Moves between items:
ζ: RN->RJ, TH->HZ, ZB->TG, LC->JD, SQ->BH, FM->QR, BT->SG, ZP->JC, MQ->SR, ZZ->QD, DM->RF, SJ->DL, LT->GH, ML->GM, QS->QJ, TG->JP, FH->ZP, TT->DC, RJ->BC, BM->SC, NM->SQ, BL->FD, DD->ZB, LS->QH, PP->GB, LF->LH, RF->NH, JT->MH, PQ->HS, GB->HP, HS->DQ, QJ->LC, RG->QS, NQ->HF, NH->CP, MJ->LJ, QD->TJ, QH->JZ, HP->RN, BC->LM, FC->JQ, BD->ZN, GM->FZ, QZ->TQ, BH->MD, JP->FS, PB->RH, LM->QZ, TQ->DJ, LG->TP, TP->JL, SC->QG, SD->CL, TJ->GD, DC->MZ, JC->CF, NS->PJ, SF->FQ, TB->GP, DL->QQ, QQ->PZ, MD->FM, JL->LF, HZ->LT, HL->BL, JH->LS, HF->QM, HC->DZ, MH->SF, FQ->BM, RR->ML, FG->RM, QG->JR, JQ->RR, CF->MT, BN->MN, JZ->TT, LH->CC, GF->JT, ZJ->TB, PN->CM, CT->HL, JD->DM, NB->BD, JR->ZJ, SB->PB, MT->FG, DQ->PP, LJ->JG, JG->JH, FD->GT, GH->ZZ, QM->BT, PJ->JB, MN->GF, FZ->SJ, JN->LG, NL->TH, RM->NS, HT->JN, PZ->GS, GP->HT, CC->RG, PR->MJ, RH->CT, CM->NM, GT->PN, CP->BN, FT->NB, NZ->FC, GS->FT, RL->NL, SR->QC, DJ->NQ, JB->SB, QC->RL, CL->PR, SG->MQ, MZ->HC, QR->DD, ZN->SD, FS->FH, DZ->NZ, GD->PQ
ω: RN->CT, TH->FS, ZB->BM, LC->FT, SQ->MN, FM->MH, BT->MD, ZP->TB, MQ->QR, ZZ->CF, DM->BD, SJ->PP, LT->ZP, ML->PQ, QS->PZ, TG->SC, FH->ZJ, TT->NL, RJ->HL, BM->JZ, NM->BN, BL->JD, DD->FQ, LS->SR, PP->SB, LF->FZ, RF->ZN, JT->JG, PQ->NS, GB->PB, HS->PJ, QJ->GS, RG->QQ, NQ->NM, NH->SD, MJ->QM, QD->MT, QH->QC, HP->RH, BC->BL, FC->QD, BD->QZ, GM->HS, QZ->GT, BH->GF, JP->QG, PB->RG, LM->FD, TQ->PN, LG->RR, TP->ML, SC->TT, SD->DJ, TJ->FG, DC->TH, JC->GP, NS->JL, SF->LS, TB->DZ, DL->GB, QQ->HP, MD->JT, JL->GM, HZ->FH, HL->LC, JH->MQ, HF->SQ, HC->LT, MH->JH, FQ->QH, RR->GD, FG->LG, QG->DC, JQ->TJ, CF->HT, BN->PR, JZ->RL, LH->SJ, GF->LJ, ZJ->HC, PN->NH, CT->QJ, JD->NB, NB->LM, JR->MZ, SB->CC, MT->JN, DQ->JB, LJ->BT, JG->SG, FD->DM, GH->JC, QM->BH, PJ->LF, MN->MJ, FZ->DQ, JN->JQ, NL->JP, RM->TP, HT->FC, PZ->RN, GP->NZ, CC->DL, PR->HF, RH->QS, CM->CP, GT->RF, CP->CL, FT->BC, NZ->ZZ, GS->RJ, RL->TG, SR->DD, DJ->CM, JB->LH, QC->ZB, CL->NQ, SG->FM, MZ->HZ, QR->SF, ZN->TQ, FS->JR, DZ->GH, GD->RM
σ: RN->PZ, TH->DC, ZB->QC, LC->HL, SQ->HF, FM->SG, BT->LJ, ZP->LT, MQ->JH, ZZ->NZ, DM->FD, SJ->LH, LT->HC, ML->TP, QS->RH, TG->RL, FH->HZ, TT->SC, RJ->GS, BM->ZB, NM->NQ, BL->BC, DD->SR, LS->SF, PP->SJ, LF->PJ, RF->GT, JT->MD, PQ->ML, GB->DL, HS->GM, QJ->CT, RG->PB, NQ->CL, NH->PN, MJ->MN, QD->FC, QH->FQ, HP->QQ, BC->FT, FC->HT, BD->DM, GM->JL, QZ->BD, BH->QM, JP->NL, PB->GB, LM->NB, TQ->ZN, LG->FG, TP->RM, SC->TG, SD->NH, TJ->JQ, DC->QG, JC->GH, NS->PQ, SF->QR, TB->ZP, DL->CC, QQ->RG, MD->BT, JL->NS, HZ->MZ, HL->RJ, JH->MH, HF->PR, HC->ZJ, MH->FM, FQ->DD, RR->LG, FG->TJ, QG->JP, JQ->JN, CF->ZZ, BN->NM, JZ->BM, LH->JB, GF->BH, ZJ->FH, PN->TQ, CT->RN, JD->BL, NB->JD, JR->FS, SB->PP, MT->QD, DQ->FZ, LJ->GF, JG->JT, FD->LM, GH->DZ, QM->MJ, PJ->HS, MN->SQ, FZ->LF, JN->MT, NL->TT, RM->GD, HT->CF, PZ->QS, GP->JC, CC->SB, PR->BN, RH->HP, CM->DJ, GT->QZ, CP->CM, FT->LC, NZ->GP, GS->QJ, RL->JZ, SR->LS, DJ->SD, JB->DQ, QC->QH, CL->CP, SG->JG, MZ->JR, QR->MQ, ZN->RF, FS->TH, DZ->TB, GD->RR
ξ: RN->DL, TH->JZ, ZB->MQ, LC->RH, SQ->DJ, FM->QM, BT->PR, ZP->TH, MQ->LJ, ZZ->HC, DM->HL, SJ->JL, LT->DC, ML->JN, QS->SB, TG->SR, FH->NL, TT->FQ, RJ->QQ, BM->QR, NM->TQ, BL->RN, DD->SG, LS->JT, PP->GM, LF->RM, RF->BL, JT->SQ, PQ->JQ, GB->FZ, HS->RR, QJ->PB, RG->JB, NQ->ZN, NH->FD, MJ->CP, QD->DZ, QH->MH, HP->SJ, BC->PZ, FC->TB, BD->LC, GM->LG, QZ->FT, BH->NQ, JP->QC, PB->DQ, LM->GS, TQ->NB, LG->CF, TP->MT, SC->DD, SD->DM, TJ->NZ, DC->BM, JC->HZ, NS->TJ, SF->MD, TB->FS, DL->LF, QQ->LH, MD->HF, JL->FG, HZ->TT, HL->HP, JH->GF, HF->SD, HC->QG, MH->BH, FQ->FM, RR->HT, FG->ZZ, QG->ZB, JQ->GP, CF->LT, BN->PN, JZ->SF, LH->NS, GF->NM, ZJ->JP, PN->LM, CT->GB, JD->CT, NB->QJ, JR->TG, SB->HS, MT->GH, DQ->ML, LJ->BN, JG->MN, FD->RJ, GH->MZ, QM->CL, PJ->GD, MN->CM, FZ->TP, JN->JC, NL->QH, RM->QD, HT->ZP, PZ->CC, GP->FH, CC->PJ, PR->NH, RH->PP, CM->QZ, GT->BC, CP->GT, FT->QS, NZ->ZJ, GS->RG, RL->LS, SR->JG, DJ->BD, JB->PQ, QC->JH, CL->RF, SG->MJ, MZ->SC, QR->BT, ZN->JD, FS->RL, DZ->JR, GD->FC

The rows follow the links: the fewer symbols apart two items are, the more alike their rows tend to be.

Each row is also shifted at random along 6 hidden directions that mean nothing.

Rows with their items:
[12, 17, -15, -12, 11, -3, -1, -1, 6, -15, -1, -22, -10, 0, -11, 18, -12, -1, -4, -4, 9, 1, 8, 18, -4, -9, -2, -6, 12, 13, 5, 3]; item TQ
[-12, 5, 23, 13, -6, -1, -1, 6, -26, -16, 1, -13, -14, -6, 5, -6, -7, 2, -16, -17, 16, -18, 11, -8, -17, -35, -18, 8, 3, 13, 24, 12]; item LM
[34, -6, -1, -14, 12, -4, 13, 2, -8, 10, -1, 21, 8, 12, 23, -5, 13, -12, 15, -17, 4, -1, 1, -13, 21, 33, 1, 6, 4, -13, -8, 3]; item QH
[13, 0, 1, 8, 13, 6, -7, -9, 6, 3, 1, 12, 20, 2, -22, -13, -20, 5, 7, 14, -20, 25, -15, 19, -13, 3, 7, -3, -13, 6, -13, -18]; item GD
[-3, 10, 25, 25, -27, 10, -20, 3, -10, 15, 3, 26, 18, -1, -9, -28, 6, -2, -21, -1, -3, -12, 8, -15, -28, -45, 9, 2, -17, -8, -1, -12]; item JN
[7, 29, -5, -10, -10, -5, 6, 10, 2, -1, 1, -2, 0, 7, 4, 10, 11, -16, -19, -22, 16, -21, 36, -3, 3, 3, 5, 3, 13, -3, 6, 7]; item QM
[-35, -7, 2, 13, -9, 9, -18, -4, 13, 2, 1, -2, 4, -5, -19, -1, -12, 11, -3, 22, -16, 12, -9, 12, -9, -37, 4, -8, -9, 3, -4, -7]; item NS
[25, 3, -14, -6, -6, -7, 3, -1, 13, -14, -1, -29, -29, -15, -6, 25, 3, 11, -5, 8, 10, -7, -3, 4, -2, 7, -2, -4, 4, 10, 8, 1]; item DM
[-15, 30, -6, -10, -9, 0, -5, 9, -2, -3, 1, -7, 1, 10, 0, 9, 5, -17, -19, -20, 17, -21, 35, 0, -2, -30, 4, -2, 16, -2, 8, 11]; item MJ
[-17, -26, 22, 18, -6, -5, 14, 1, 5, -12, 1, -3, -18, -11, 5, 4, -12, 14, -1, 5, -16, 8, -4, 5, 14, 22, -18, 12, -10, 8, 10, 5]; item DL
[-18, -18, -7, 5, -16, 4, -8, -4, 17, 15, -1, 5, 0, -8, -1, 1, 15, 10, 7, 26, -12, 5, -17, -10, 6, 3, 11, -6, -10, -12, -12, -8]; item CF
[18, -2, 3, 10, -14, -5, 1, 0, 7, -13, 0, -19, -26, -19, -8, 13, 0, 15, -12, 9, 4, -8, -4, 0, -10, 1, -6, 1, -6, 11, 10, -3]; item QJ
[15, -13, -1, 12, -17, 2, -8, -5, 13, 11, 0, 5, -3, -15, -8, -4, 11, 15, 1, 25, -10, 4, -21, -9, -9, 6, 10, -4, -18, -5, -9, -16]; item LG
[-10, -9, -1, -4, -2, 5, -8, 0, -14, 17, -2, 13, 11, 6, 16, -13, 19, -6, 11, -1, 8, -7, -11, -24, 1, -18, 5, -4, 1, -16, -7, 3]; item JP
[-2, 14, -25, -7, -4, 5, -13, -6, 29, 17, 0, 7, 22, 4, -24, 3, 2, -2, 1, 24, -15, 14, -3, 14, -5, 5, 27, -14, -6, -9, -22, -19]; item GH
[-11, -7, -7, -13, 21, 7, -5, -2, -8, 12, -2, 17, 22, 19, 10, -10, -2, -12, 21, -6, -3, 13, -8, 0, 14, -13, 3, -5, 7, -11, -12, 4]; item TT
[8, -22, 21, 19, -24, 2, 2, 6, 30, 6, 2, 27, -7, -5, 3, 6, -2, 7, -9, 5, -28, 8, 12, 4, 29, 6, -2, 8, -19, -9, -7, -6]; item TP
[15, -4, 1, -4, 19, -1, 0, -2, -11, -19, -2, -17, -15, -1, 0, 7, -18, 5, 6, -8, 8, 5, -7, 11, -2, -22, -15, -1, 7, 16, 11, 8]; item BD
[8, -12, 0, 4, 5, 1, -6, -3, 15, -16, -1, -15, -20, -9, -11, 17, -20, 14, 2, 11, -9, 14, -9, 20, 6, -23, -10, -5, -2, 14, 4, 0]; item RN
[-2, -17, 21, 22, -19, -3, 7, 1, 7, -6, 2, 1, -17, -16, 0, 0, -1, 15, -10, 8, -12, -1, -2, -4, 2, 16, -10, 10, -15, 4, 7, -3]; item SJ
[-40, -22, -18, -22, 15, 2, 0, -2, -11, 3, -5, -14, -7, 7, 25, 9, 13, -2, 27, 3, 12, 1, -19, -14, 23, -9, -6, -8, 18, -9, -1, 19]; item QR
[-4, -6, -12, -5, 0, -9, 13, -1, 17, -18, -1, -30, -28, -14, -4, 28, -5, 12, -1, 10, 0, 2, -1, 12, 11, 31, -8, 1, 5, 12, 8, 6]; item JD
[27, 19, -8, -11, 16, 4, -14, 0, -12, -10, -1, -11, -2, 8, -7, 5, -12, -8, -2, -15, 18, -3, 6, 10, -13, -53, -2, -10, 13, 11, 5, 5]; item CL
[-31, -17, 12, 13, -8, 0, 0, 2, 10, -16, 1, -14, -22, -9, -2, 14, -15, 12, -6, 6, -10, 4, 3, 10, 11, -18, -16, 3, -2, 10, 12, 9]; item QS
[0, 7, -6, -6, 25, -5, 10, -4, -2, -22, 0, -22, -6, 1, -12, 10, -27, 3, 4, -2, -1, 14, -1, 27, -3, 15, -11, 1, 8, 20, 8, 4]; item NB
[-14, -5, 30, 18, -9, -3, 8, 8, -13, -17, 3, -5, -18, -6, 8, -1, -11, 4, -17, -17, 3, -12, 16, -2, 0, -14, -22, 14, -1, 11, 22, 13]; item LC
[-24, -20, -9, -11, -3, 2, 0, 1, -1, 14, -3, 6, 0, 5, 23, 1, 23, -3, 18, 5, 3, -3, -12, -21, 22, 3, 2, -3, 5, -18, -7, 9]; item SC
[-14, -19, 13, 18, -15, 2, -1, -2, 6, 6, 1, 8, -3, -10, -1, -8, 3, 12, -1, 15, -14, 4, -12, -7, 0, 7, -1, 4, -15, -4, -2, -7]; item RM
[-25, -16, 28, 24, 0, 1, 0, -2, -20, -11, 1, -3, -5, -9, -1, -17, -16, 12, -3, 2, -6, 3, -12, -2, -15, -14, -17, 9, -10, 12, 14, 3]; item SB
[-17, -4, 14, 9, -8, -4, 8, 6, 13, -18, 2, -9, -19, -4, -1, 17, -16, 4, -14, -7, -8, 0, 22, 16, 17, -2, -15, 8, 1, 10, 13, 10]; item HL
[0, -1, -16, -6, -9, 1, -4, -3, 12, 20, -1, 8, 11, -1, -1, -2, 21, 0, 7, 17, -3, 0, -11, -11, 1, 20, 18, -6, -5, -15, -15, -10]; item FH
[-12, 2, 14, 13, -8, 4, -1, 1, 4, 12, 3, 26, 22, 6, -6, -17, -4, -4, -7, 1, -18, 7, 9, 3, -2, 6, 6, 5, -12, -8, -8, -9]; item FC
[13, -18, 22, 22, -11, -1, 3, -1, 0, -5, 2, 5, -12, -14, -1, -6, -6, 15, -5, 7, -11, 3, -10, -3, -4, 5, -9, 8, -17, 6, 6, -6]; item LH
[-13, -6, 19, 19, -8, -6, 12, 0, -7, -14, 2, -12, -15, -15, -2, -3, -7, 12, -11, 2, -3, -5, -1, -1, -11, 22, -14, 12, -8, 12, 16, 2]; item HP
[-2, 5, 15, 16, -4, 1, 4, -2, -3, 8, 3, 20, 21, 0, -11, -22, -5, 0, -7, 4, -15, 6, 1, 2, -16, 27, 6, 8, -15, -1, -5, -14]; item TJ
[-27, 4, 1, 9, -17, 8, -16, -1, 8, 16, 1, 13, 17, 1, -10, -11, 7, 0, -6, 14, -9, 0, 0, -4, -10, -23, 14, -6, -9, -10, -10, -9]; item ZZ
[2, 3, -12, -7, 11, 0, 4, -7, -1, 15, 0, 12, 25, 5, -5, -14, 6, -4, 13, 11, -7, 12, -14, -1, -8, 40, 15, -1, -4, -7, -15, -13]; item HC
[-4, -5, 12, 17, 3, 2, -3, -7, -11, -1, 2, 1, 8, -9, -14, -19, -11, 11, 0, 13, -9, 10, -20, 2, -26, 5, -1, 3, -14, 8, 1, -12]; item GM
[-3, 12, -3, -17, 20, -2, 11, 5, -7, -5, 0, 5, 10, 19, 12, 4, -7, -19, 4, -26, 6, 0, 23, 9, 18, 10, -5, 4, 17, -1, 1, 13]; item BT
[-13, 0, -17, 0, -12, 3, -13, -8, -4, 19, -2, -5, 10, -11, -7, -13, 26, 8, 7, 28, 7, -6, -30, -23, -27, 3, 19, -10, -7, -11, -10, -13]; item TB
[-21, -10, 19, 5, -7, 3, 6, 7, -8, 16, 1, 33, 18, 13, 22, -17, 11, -12, 2, -16, -8, -4, 13, -16, 20, 7, -1, 10, -3, -18, -5, 6]; item JR

In each set, the symbols that take the first to the second take the third to the fourth, perhaps in another order. Give the fourth.
Answers are names.
[25, 28, -12, -8, -5, -2, -7, 3, 2, -10, 0, -19, -10, -3, -12, 14, 1, -4, -17, -7, 19, -15, 16, 5, -16, -23, 5, -7, 9, 9, 7, 0]
to [-8, -24, 4, 9, -4, -3, 0, -4, 2, -15, -1, -24, -30, -19, 1, 12, -5, 21, 4, 16, -1, 3, -21, -1, 0, -6, -15, 0, -4, 12, 11, 5]
as [-6, -14, 6, -1, 7, -4, 8, 2, 0, -20, -1, -17, -24, -4, 8, 16, -13, 6, 2, -7, 1, 2, 2, 9, 16, -4, -19, 4, 7, 12, 13, 14]
to SB

[-24, -16, 7, 12, -11, 6, -6, 0, 27, 2, 1, 11, 0, -2, -9, 7, -12, 9, -1, 16, -27, 17, 2, 15, 18, -10, 0, -1, -11, -3, -8, -5]
to [-2, -21, 25, 19, -22, 6, -5, 5, 8, 13, 2, 31, 2, -1, 10, -10, 6, 3, -5, 1, -18, 0, 3, -12, 15, -14, -2, 7, -17, -14, -6, -3]
as [-9, -1, 4, 7, -10, 6, -11, -1, -4, 18, 1, 18, 17, 2, -1, -18, 11, -2, 1, 7, -4, -1, -7, -13, -10, -13, 11, -3, -9, -12, -9, -8]
to FS

[22, -17, -7, -10, 7, 3, 0, -2, 10, 16, -2, 24, 10, 10, 13, -1, 8, -4, 20, 2, -11, 13, -10, -4, 26, 11, 7, -3, -3, -16, -18, -4]
to [4, -34, 8, -3, -1, 14, -17, 3, 12, 17, -3, 34, 5, 15, 22, 1, 3, -4, 19, -4, -16, 13, -5, -6, 41, -56, -2, -7, -3, -20, -16, 6]
as [-7, -11, 19, 20, -17, 0, 4, 0, -4, 11, 2, 18, 6, -8, 3, -19, 10, 6, -5, 7, -10, -3, -6, -16, -7, 22, 1, 10, -17, -8, -1, -8]
to FG

[-24, -8, -12, 3, 4, 3, -5, -9, 23, 3, 0, -3, 8, -4, -20, 4, -12, 11, 9, 29, -23, 24, -16, 19, 0, 13, 9, -7, -9, 2, -13, -12]
to [-48, -14, 7, 12, -4, 8, -11, -3, 4, 7, 0, 7, 11, 1, -7, -10, -7, 6, 5, 17, -17, 12, -11, 3, -1, -21, 1, -3, -8, -3, -5, -2]
as [-39, 21, -19, -1, -10, 0, -8, -1, 28, -16, 1, -34, -12, -9, -31, 27, -15, 7, -18, 18, -3, 2, 16, 29, -9, -17, 5, -10, 7, 15, 6, 0]
to RN

[-4, 8, -20, -9, -10, 0, -1, -3, 13, 19, -1, 5, 15, 0, -5, -1, 22, -3, 3, 16, -2, -2, -5, -9, -3, 29, 22, -6, -2, -15, -15, -11]
to [18, 16, -14, -17, 16, 4, -9, -2, -18, 10, -2, 4, 18, 13, 2, -11, 8, -14, 10, -10, 17, -4, -5, -8, -13, -19, 10, -8, 10, -5, -7, -1]
as [-9, 14, -2, -6, -6, -8, 12, 7, -2, -11, 1, -18, -15, -3, 6, 14, 6, -5, -13, -13, 15, -18, 21, -3, 3, 16, -6, 6, 12, 4, 14, 12]
to LC

[17, 9, -7, -13, 1, -5, 7, 5, -1, -5, -1, -8, -11, 3, 11, 13, 8, -8, -4, -16, 15, -13, 16, -4, 10, 4, -3, 1, 12, 0, 6, 10]
to [-5, 27, -14, -12, 5, -9, 12, 2, -8, -9, 0, -23, -3, 0, -3, 8, 5, -8, -10, -10, 20, -15, 15, 1, -13, 27, 2, 2, 15, 7, 10, 6]
as [-23, 14, -27, -26, 22, 6, -13, -3, -4, 1, -3, -13, 12, 17, -3, 8, -4, -13, 13, -2, 13, 4, 0, 10, 1, -37, 7, -16, 21, -1, -6, 9]
to MD

[-38, 9, 3, 5, -13, 7, -7, 3, 9, 17, 2, 21, 25, 11, -5, -10, 4, -10, -8, 2, -13, 1, 16, 1, 3, -10, 13, -1, -4, -13, -10, -4]
to [20, -14, -2, -9, 6, -1, 9, 1, 1, 16, -1, 24, 10, 9, 20, -6, 14, -7, 16, -6, -5, 4, -6, -12, 23, 30, 4, 3, -1, -17, -13, -1]
as [28, 2, -18, -20, 11, -3, 1, 0, -5, -2, -3, -12, -10, 2, 11, 12, 11, -4, 11, -6, 18, -6, -6, -7, 6, 0, 1, -6, 13, -1, 0, 6]
to CM

[-27, -7, 1, 6, -8, 4, -14, 0, 6, -16, -1, -26, -24, -10, -8, 17, -12, 13, -7, 9, 3, -2, -2, 9, -2, -52, -11, -8, 3, 13, 12, 9]
to [-25, -8, -2, 10, 0, 6, -14, -6, 12, -10, 0, -16, -7, -9, -21, 6, -21, 15, 0, 22, -12, 16, -14, 19, -9, -34, -3, -9, -6, 12, 1, -4]
as [2, 16, -7, -14, 12, -3, 6, 4, -5, -9, 0, -10, -2, 9, 3, 10, -5, -11, -2, -18, 12, -6, 17, 8, 5, -2, -4, 0, 15, 5, 7, 10]
to BD

[-20, -10, 15, 14, 0, -3, 2, -2, -25, -18, 0, -25, -21, -16, 2, -5, -5, 14, -3, 3, 12, -9, -16, -9, -21, -11, -18, 5, -1, 16, 21, 8]
to [-10, 9, -4, 3, 4, -6, 7, -3, 2, -18, 1, -27, -13, -11, -15, 10, -13, 9, -8, 7, 2, 1, 0, 15, -14, 16, -6, 1, 2, 17, 11, 0]
as [-1, -17, 13, 15, 4, 4, -6, -5, 2, -7, 0, 0, -5, -7, -10, -5, -19, 14, 4, 12, -15, 16, -17, 10, -5, -17, -8, 0, -12, 9, 1, -6]
to LH

[-24, -36, 20, 7, 3, 2, 8, 0, -17, 13, -1, 24, 8, 5, 29, -20, 10, 0, 20, -3, -9, 5, -18, -23, 21, 16, -10, 10, -7, -15, -4, 7]
to [-5, -3, 4, 3, -10, 7, -7, 3, 20, 17, 1, 30, 18, 11, -1, -3, 1, -7, -2, 1, -20, 9, 13, 5, 18, -8, 11, -1, -8, -15, -16, -7]
as [-33, 8, 1, -1, -6, 0, 10, 3, 4, 16, 2, 20, 25, 11, 4, -10, 10, -13, -2, -2, -11, 0, 16, -3, 9, 37, 10, 7, -1, -14, -9, -2]
to HC

[54, 13, 6, -8, 6, -4, 10, 9, 5, -9, 1, 11, -7, 10, 8, 12, -8, -13, -10, -32, 5, -5, 31, 11, 20, 2, -7, 6, 7, 3, 3, 6]
to [17, 3, -16, -25, 35, 2, 1, -2, -6, -5, -3, -1, 8, 19, 7, 7, -13, -13, 20, -15, 7, 13, -1, 15, 16, -11, -3, -7, 17, 3, -5, 9]
as [13, 6, -2, 4, 8, 1, -1, -9, -16, 15, 0, 12, 25, -1, -9, -28, 8, 0, 8, 11, -1, 5, -23, -10, -30, 28, 14, 0, -11, -4, -11, -18]
to FG

[18, 4, 10, 7, 1, -1, -1, 2, 4, -17, 1, -7, -14, -3, -9, 9, -19, 4, -11, -8, -2, 2, 11, 17, -1, -19, -10, 2, -1, 14, 9, 2]
to [-13, 6, -4, -3, 8, -4, 9, 2, 13, -20, 1, -19, -13, 0, -9, 20, -20, 1, -7, -3, -4, 7, 16, 25, 10, 8, -10, 2, 8, 15, 9, 8]
as [41, 17, -14, -12, 4, 4, -8, -2, 8, 19, -1, 23, 25, 12, -7, -7, 8, -12, 4, -2, -2, 5, 2, 1, -3, 4, 21, -7, -2, -12, -20, -15]
to MZ

[-3, 8, 9, 19, -23, 1, -4, 1, 22, 1, 3, 6, 1, -9, -20, 1, -6, 7, -21, 12, -17, 2, 13, 11, -8, 2, 7, 2, -15, 2, -2, -13]
to [-21, -24, 8, 13, -13, 3, -3, -2, 17, 6, 0, 9, -3, -7, -1, 1, -2, 12, 3, 18, -21, 11, -10, 1, 13, 1, -1, 0, -13, -5, -6, -4]
as [-13, 26, -5, -6, 27, -3, 3, -4, -24, -20, 0, -25, 6, 5, -15, -5, -23, -6, -3, -11, 15, 1, 4, 18, -29, -7, -7, 0, 14, 22, 13, 5]
to BL

[12, 12, -25, -24, 16, -2, 0, 1, 19, -10, -2, -16, -7, 10, -5, 28, -10, -8, 4, -6, 4, 7, 14, 24, 19, -5, 2, -9, 17, 6, -3, 7]
to [5, 1, -14, -11, 5, -9, 13, 1, 21, -17, -1, -24, -23, -5, -3, 30, -9, 5, -1, 2, 0, 4, 9, 19, 18, 27, -6, 0, 9, 11, 6, 7]
as [41, -4, 2, 11, -20, -2, -6, 0, 15, -10, 0, -15, -31, -21, -9, 17, 3, 17, -14, 11, 3, -8, -5, -1, -7, -14, -2, -3, -9, 8, 7, -7]
to SJ

[17, -8, -6, 9, 9, 1, -6, -13, 3, -4, -1, -11, -1, -14, -21, -6, -11, 18, 10, 28, -9, 18, -34, 10, -24, 9, 4, -6, -14, 12, -5, -17]
to [7, -15, 24, 22, -7, 1, 1, -2, -7, 3, 2, 16, 3, -8, -1, -19, -5, 9, -2, 5, -13, 5, -11, -6, -9, 6, -5, 9, -18, 1, 1, -9]
as [-8, 4, -1, 11, -10, -3, 0, -3, 14, -10, 2, -18, -11, -15, -21, 9, -10, 13, -12, 17, -8, 3, -2, 13, -14, 11, 0, 0, -8, 12, 5, -8]
to SJ

